Here is a tiny trained network, its code and every weight. The questions are about switching its units off for an input and a class, where a switched-off unit gives its printed mean instead of its output.

import numpy as np


def w(rows, s, z=0):
    codes = np.array(rows[::2]) - 128.0
    scale = np.full(codes.shape[1], s)
    scale[-1] = z or s
    return codes * scale


def f(y):
    return np.maximum(y, 0)


def log_softmax(a):
    a = a - a.max(-1, keepdims=True)
    return a - np.log(np.exp(a).sum(-1, keepdims=True))


def net(x, mask):
    res = np.array(x, float).reshape(1, 8) / 4 @ E
    y = f(res @ A[0][:, :-1].T + A[0][:, -1])
    res = res + np.where(mask, y, B[0][:, -1]) @ B[0][:, :-1]
    return log_softmax(res[-1] @ U[:, :-1].T + U[:, -1])


A, B = {}, {}
E = w([
[127,127,130],'x0',
[29,84,205],'x1',
[127,129,128],'x2',
[111,232,149],'x3',
[129,129,129],'x4',
[128,127,130],'x5',
[128,129,125],'x6',
[229,115,254],'x7',
],0.0092)
A[0] = w([
[69,244,184,47],'neuron 1',
[182,125,75,13],'neuron 2',
[182,128,93,203],'neuron 3',
[164,197,101,102],'neuron 4',
[121,116,151,253],'neuron 5',
[90,117,154,19],'neuron 6',
[141,65,108,37],'neuron 7',
[165,135,117,20],'neuron 8',
[35,154,31,68],'neuron 9',
[105,121,146,57],'neuron 10',
[123,251,142,9],'neuron 11',
[143,144,118,50],'neuron 12',
[220,161,63,2],'neuron 13',
[139,174,153,100],'neuron 14',
],0.013,0.0086)
B[0] = w([
[115,39,69,205],'neuron 1',
[49,19,234,148],'neuron 2',
[93,182,119,220],'neuron 3',
[53,82,166,191],'neuron 4',
[142,175,44,243],'neuron 5',
[70,31,102,135],'neuron 6',
[171,157,2,144],'neuron 7',
[52,89,238,132],'neuron 8',
[223,142,230,254],'neuron 9',
[52,42,92,132],'neuron 10',
[171,40,66,184],'neuron 11',
[84,35,109,129],'neuron 12',
[80,74,145,181],'neuron 13',
[194,132,112,163],'neuron 14',
],0.0091,0.0094)
U = w([
[149,132,104,254],'0',
[54,47,164,29],'1',
[189,84,82,123],'2',
[253,125,170,10],'3',
[135,162,102,222],'4',
[143,163,86,188],'5',
[138,165,94,197],'6',
[133,157,90,168],'7',
],0.015,0.0083)

Each question gives the input, the list of numbers given to net, and the class t.
The units are the neurons (one row each of A and B). Each row of codes is followed by its name. A weight is (code - 128) times the scale printed after its matrix; where a second scale follows, it is the last column's (A, B and U).
mask holds one flag per neuron, in row order. A switched-off neuron (its flag False) gives its mean, the last column of its row in B, instead of its output. The means were averaged over made-up inputs and are rounded, as every weight is.
A unit's drop is (log p(t) with every unit on - log p(t) with that unit switched off) / (log p(t) with every unit on - log p(t) with every unit switched off).
The circuit of an input: a set's keep is (log p(t) with only the set's units on - log p(t) with every unit switched off) / (log p(t) with every unit on - log p(t) with every unit switched off). Starting from the 12 units with the biggest drops (on a tie, the unit counted first), units are removed one at a time, each time the one whose removal leaves the highest keep (on an exact tie, the one counted first), for as long as the keep stays at least 0.8.
units of the circuit, in order: the units of the circuit, biggest drop first
most important unit: the unit with the biggest drop
k most important neurons: the k neurons with the biggest drops, biggest first
drop when u is switched off: that unit's drop, to one decimal
input [1,-8,-4,-1,-7,0,-1,-3], class 1: units of the circuit, in order	[neuron 2; neuron 13]
input [0,-2,1,6,-6,-1,-3,2], class 2: 2 most important neurons	[neuron 11; neuron 1]
input [-3,1,-6,7,0,7,-4,-2], class 2: units of the circuit, in order	[neuron 1; neuron 11]
input [7,7,-6,-8,-7,2,-1,-1], class 2: units of the circuit, in order	[neuron 7; neuron 4]
input [4,-8,8,-3,3,-4,5,-8], class 1: 4 most important neurons	[neuron 2; neuron 13; neuron 4; neuron 5]
input [-5,-1,-6,8,8,4,-4,1], class 2: units of the circuit, in order	[neuron 11; neuron 1]
input [8,-8,-3,1,-2,3,-7,7], class 0: units of the circuit, in order	[neuron 9]
input [6,3,-8,-4,-2,8,1,-1], class 4: units of the circuit, in order	[neuron 1; neuron 11; neuron 13]
input [5,-1,-3,8,-8,-7,-1,5], class 2: units of the circuit, in order	[neuron 11; neuron 1]
input [2,-7,-7,0,-6,1,7,-1], class 1: units of the circuit, in order	[neuron 2; neuron 13; neuron 4]
input [2,-5,-5,4,-3,-2,2,-7], class 3: 2 most important neurons	[neuron 9; neuron 5]
input [6,-6,-6,4,4,7,2,6], class 4: 2 most important neurons	[neuron 9; neuron 3]
input [4,4,5,5,-3,4,1,3], class 2: 2 most important neurons	[neuron 1; neuron 3]
input [-5,-4,8,8,4,1,3,-8], class 2: 3 most important neurons	[neuron 11; neuron 1; neuron 4]
input [-3,-2,-1,0,-6,-7,-2,3], class 4: most important unit	neuron 9
input [-5,-1,2,-1,3,1,-3,-7], class 3: drop when neuron 9 is switched off	0.8
input [2,6,8,-1,0,1,-5,-1], class 7: drop when neuron 4 is switched off	0.3
input [-5,5,5,-2,-3,6,3,-3], class 4: drop when neuron 1 is switched off	0.2
